Here is a tiny trained network, its code and every weight. The questions are about switching its units off for an input and a class, where a switched-off unit gives its printed mean instead of its output.

import numpy as np


def w(rows, s, z=0):
    codes = np.array(rows[::2]) - 128.0
    scale = np.full(codes.shape[1], s)
    scale[-1] = z or s
    return codes * scale


def norm(h):
    return h / np.sqrt((h * h).mean(-1, keepdims=True) + 1e-5)


def f(y):
    return np.maximum(y, 0)


def log_softmax(a):
    a = a - a.max(-1, keepdims=True)
    return a - np.log(np.exp(a).sum(-1, keepdims=True))


def net(x, mask):
    res = np.array(x, float).reshape(1, 6) / 4 @ E
    u = 0
    for l in range(3):
        y = f(norm(res) @ A[l][:, :-1].T + A[l][:, -1])
        res = res + np.where(mask[u : u + 10], y, B[l][:, -1]) @ B[l][:, :-1]
        u += 10
    return log_softmax(norm(res)[-1] @ U[:, :-1].T + U[:, -1])


A, B = {}, {}
E = w([
[193,133,53,198],'x0',
[125,136,142,63],'x1',
[60,120,138,195],'x2',
[55,209,197,165],'x3',
[163,185,167,114],'x4',
[142,143,3,110],'x5',
],0.0057)
A[0] = w([
[119,203,213,193,110],'0.n1',
[214,92,150,33,147],'0.n2',
[2,138,94,225,4],'0.n3',
[67,138,130,253,149],'0.n4',
[112,136,140,58,154],'0.n5',
[193,226,97,71,149],'0.n6',
[152,250,70,142,187],'0.n7',
[228,154,153,84,164],'0.n8',
[189,133,242,116,78],'0.n9',
[61,65,139,146,179],'0.n10',
],0.0085,0.0011)
B[0] = w([
[204,93,101,115,255],'0.n1',
[144,169,101,159,233],'0.n2',
[191,110,97,132,233],'0.n3',
[111,64,209,135,242],'0.n4',
[61,127,124,139,178],'0.n5',
[148,100,137,215,221],'0.n6',
[253,139,234,193,224],'0.n7',
[93,195,137,145,216],'0.n8',
[176,193,97,98,232],'0.n9',
[165,115,165,150,196],'0.n10',
],0.0063,0.0047)
A[1] = w([
[255,187,121,139,203],'1.n1',
[110,153,158,125,173],'1.n2',
[136,206,205,199,212],'1.n3',
[181,126,168,129,201],'1.n4',
[42,137,164,185,99],'1.n5',
[124,79,207,53,253],'1.n6',
[127,164,154,154,119],'1.n7',
[146,124,31,205,165],'1.n8',
[167,85,56,136,248],'1.n9',
[163,214,187,109,127],'1.n10',
],0.0091,0.0013)
B[1] = w([
[91,194,136,82,254],'1.n1',
[114,67,58,72,146],'1.n2',
[158,68,66,108,222],'1.n3',
[166,133,122,177,196],'1.n4',
[141,85,77,161,143],'1.n5',
[50,183,124,171,177],'1.n6',
[101,155,114,124,156],'1.n7',
[110,102,73,98,189],'1.n8',
[117,198,1,34,181],'1.n9',
[133,154,139,160,196],'1.n10',
],0.0055,0.0095)
A[2] = w([
[105,54,145,149,90],'2.n1',
[195,153,117,233,81],'2.n2',
[134,183,89,107,84],'2.n3',
[158,196,254,139,97],'2.n4',
[209,4,138,108,118],'2.n5',
[128,124,248,114,108],'2.n6',
[204,90,156,127,5],'2.n7',
[62,152,53,135,242],'2.n8',
[94,107,138,85,124],'2.n9',
[72,165,114,173,251],'2.n10',
],0.0089,0.0022)
B[2] = w([
[191,109,107,127,161],'2.n1',
[117,77,190,84,254],'2.n2',
[121,76,112,175,202],'2.n3',
[177,192,89,149,241],'2.n4',
[63,108,121,155,187],'2.n5',
[93,179,2,149,184],'2.n6',
[143,84,138,107,164],'2.n7',
[53,149,222,97,217],'2.n8',
[128,73,171,104,140],'2.n9',
[181,106,204,123,181],'2.n10',
],0.0081,0.0056)
U = w([
[58,135,234,61,130],'0',
[248,152,207,172,139],'1',
[156,1,128,248,132],'2',
[104,140,132,164,5],'3',
[192,232,79,143,172],'4',
[97,92,15,55,128],'5',
],0.012,0.013)

Each question gives the input, the list of numbers given to net, and the class t.
The units are the neurons (one row each of A and B). Each row of codes is followed by its name. A weight is (code - 128) times the scale printed after its matrix; where a second scale follows, it is the last column's (A, B and U).
mask holds one flag per neuron, layer by layer. A switched-off neuron (its flag False) gives its mean, the last column of its row in B, instead of its output. The means were averaged over made-up inputs and are rounded, as every weight is.
A unit's drop is (log p(t) with every unit on - log p(t) with that unit switched off) / (log p(t) with every unit on - log p(t) with every unit switched off).
The circuit of an input: a set's keep is (log p(t) with only the set's units on - log p(t) with every unit switched off) / (log p(t) with every unit on - log p(t) with every unit switched off). Starting from the 12 units with the biggest drops (on a tie, the unit counted first), units are removed one at a time, each time the one whose removal leaves the highest keep (on an exact tie, the one counted first), for as long as the keep stays at least 0.8.
circuit, biggest first: the units of the circuit, biggest drop first
top k neurons: the k neurons with the biggest drops, biggest first
k most important neurons of layer l: the k neurons of layer l with the biggest drops, biggest first
input [-8,-5,-8,4,2,8], class 1: top 2 neurons => (0.n7; 0.n6)
input [-1,4,4,5,-2,-1], class 2: most important neuron of layer 0 => (0.n4)
input [1,8,4,-5,-1,-4], class 0: 2 most important neurons of layer 2 => (2.n8; 2.n6)
input [-5,6,7,6,-1,-2], class 2: top 2 neurons => (1.n1; 1.n9)
input [6,-2,3,-4,3,2], class 5: circuit, biggest first => (1.n9; 1.n8; 2.n4)
input [-4,6,2,5,7,6], class 1: circuit, biggest first => (0.n7; 1.n9)
input [7,-2,-4,2,-8,3], class 5: circuit, biggest first => (2.n4; 1.n9; 1.n8)
input [0,8,-4,7,-1,4], class 1: top 2 neurons => (0.n7; 0.n6)
input [-5,3,1,-8,2,-1], class 0: 4 most important neurons of layer 0 => (0.n7; 0.n1; 0.n3; 0.n5)
input [-5,-7,1,4,2,5], class 1: top 2 neurons => (0.n7; 0.n3)
input [-6,-5,-1,0,-1,5], class 0: top 2 neurons => (2.n8; 0.n1)
input [-3,8,7,-6,-6,1], class 0: circuit, biggest first => (2.n8; 1.n3)
input [1,5,3,7,-4,5], class 1: top 3 neurons => (0.n7; 0.n3; 0.n6)
input [-6,6,0,-7,-7,1], class 0: top neuron => (2.n8)
input [-4,-1,-4,8,-1,1], class 1: top 4 neurons => (1.n6; 1.n3; 2.n10; 1.n9)
input [-3,-5,-4,0,-7,-8], class 4: top 4 neurons => (0.n9; 2.n6; 1.n6; 0.n6)
input [3,-6,-4,3,4,6], class 1: top 2 neurons => (0.n7; 2.n2)
input [7,8,3,-3,8,-8], class 4: top 2 neurons => (0.n9; 1.n1)
input [-6,2,1,1,8,0], class 4: top 2 neurons => (0.n9; 2.n2)
input [3,3,1,5,1,3], class 1: circuit, biggest first => (0.n7)
input [-6,0,-5,-3,-3,-6], class 4: 2 most important neurons of layer 1 => (1.n9; 1.n8)
input [-1,-3,8,4,4,2], class 2: 2 most important neurons of layer 0 => (0.n4; 0.n9)
input [-7,-3,-6,-6,-6,-2], class 0: 2 most important neurons of layer 1 => (1.n6; 1.n3)
